[[-10 -43]
 [  1  -2]
 [ -6 -32]
 [ -1 -11]]
->
[-10  -2]

[[-31 -23 -14 -22 -27]
 [-35 -25 -17 -20 -28]]
->
[-31 -25]

[[ -5  27 -23]
 [-14 -39  20]
 [-10   6 -12]
 [-16 -29  10]
 [ -5  21 -19]]
->
[ -5 -39 -12]

[[ -6  -4]
 [-44  35]
 [-36  26]
 [ 13 -20]
 [ -8  11]]
->
[-6 35]

[[  9 -20   3  25  -4]
 [-22   6 -43   2  36]
 [  3 -19  -6  25   6]
 [ 16  -9  20   5 -17]
 [ 22  -8  42   3 -36]]
->
[  9   6  -6   5 -36]

[[ -5  -2  -3  -5   5]
 [-11 -14   3 -35   0]
 [ -3   4 -12   1  18]
 [  8  -7  21   0 -25]]
->
[ -5 -14 -12   0]
---
[[ 23   0  33  -2]
 [ 11   5  13  -7]
 [-21  -4 -25   7]
 [ 10  -5  11   4]
 [  0  29  -1 -20]]
->
[[ 10  -5  11   4]
 [-21  -4 -25   7]
 [ 23   0  33  -2]
 [ 11   5  13  -7]
 [  0  29  -1 -20]]

[[  4   6  -4 -14 -12  -4]
 [  8  -1  35  -5   0   5]
 [ -1 -22   9 -20   3  -7]]
->
[[ -1 -22   9 -20   3  -7]
 [  8  -1  35  -5   0   5]
 [  4   6  -4 -14 -12  -4]]

[[  7  18  20  14 -13 -13  12   0   3   2  20   9   3 -15  -9]
 [ -8 -32 -37 -22  37  37 -17   7   2   3 -37 -12   2  42  27]
 [ -5  10  -3  -3  16 -14  20 -12  10 -14  -3  12  -7   3 -14]
 [ -2 -13 -13  -7  12  17 -10   5   0   4 -13  -6   2  16  13]
 [-11  16  -7  -7  28 -25  35 -22  16 -26  -7  20 -14   5 -26]
 [ -3  -2  -7  -5  11   1   4  -3   3  -4  -7   2  -2   8   0]]
->
[[ -8 -32 -37 -22  37  37 -17   7   2   3 -37 -12   2  42  27]
 [ -2 -13 -13  -7  12  17 -10   5   0   4 -13  -6   2  16  13]
 [ -3  -2  -7  -5  11   1   4  -3   3  -4  -7   2  -2   8   0]
 [ -5  10  -3  -3  16 -14  20 -12  10 -14  -3  12  -7   3 -14]
 [-11  16  -7  -7  28 -25  35 -22  16 -26  -7  20 -14   5 -26]
 [  7  18  20  14 -13 -13  12   0   3   2  20   9   3 -15  -9]]

[[  3   7 -31  -2 -41 -11  18]
 [-13 -10  -3  -3 -18  -6   3]
 [ 11  -2  16   6 -44  -5  -2]
 [ -5   3  11 -11  20  -1 -12]
 [ 10 -14 -28   1  16 -13   1]]
->
[[ 10 -14 -28   1  16 -13   1]
 [-13 -10  -3  -3 -18  -6   3]
 [ 11  -2  16   6 -44  -5  -2]
 [ -5   3  11 -11  20  -1 -12]
 [  3   7 -31  -2 -41 -11  18]]

[[  5 -40  -7  10  32  15   2  14 -29  19 -18]
 [ 18 -44   2  11  20   8  -3  11 -29  21 -19]]
->
[[ 18 -44   2  11  20   8  -3  11 -29  21 -19]
 [  5 -40  -7  10  32  15   2  14 -29  19 -18]]

[[  1  14]
 [  8  -8]
 [-12  19]
 [-13  20]
 [-23  34]
 [ -3  -9]
 [-15   7]
 [-24  23]
 [ -3   2]
 [ -7  32]
 [  5   1]]
->
[[ -3  -9]
 [  8  -8]
 [  5   1]
 [ -3   2]
 [-15   7]
 [  1  14]
 [-12  19]
 [-13  20]
 [-24  23]
 [ -7  32]
 [-23  34]]
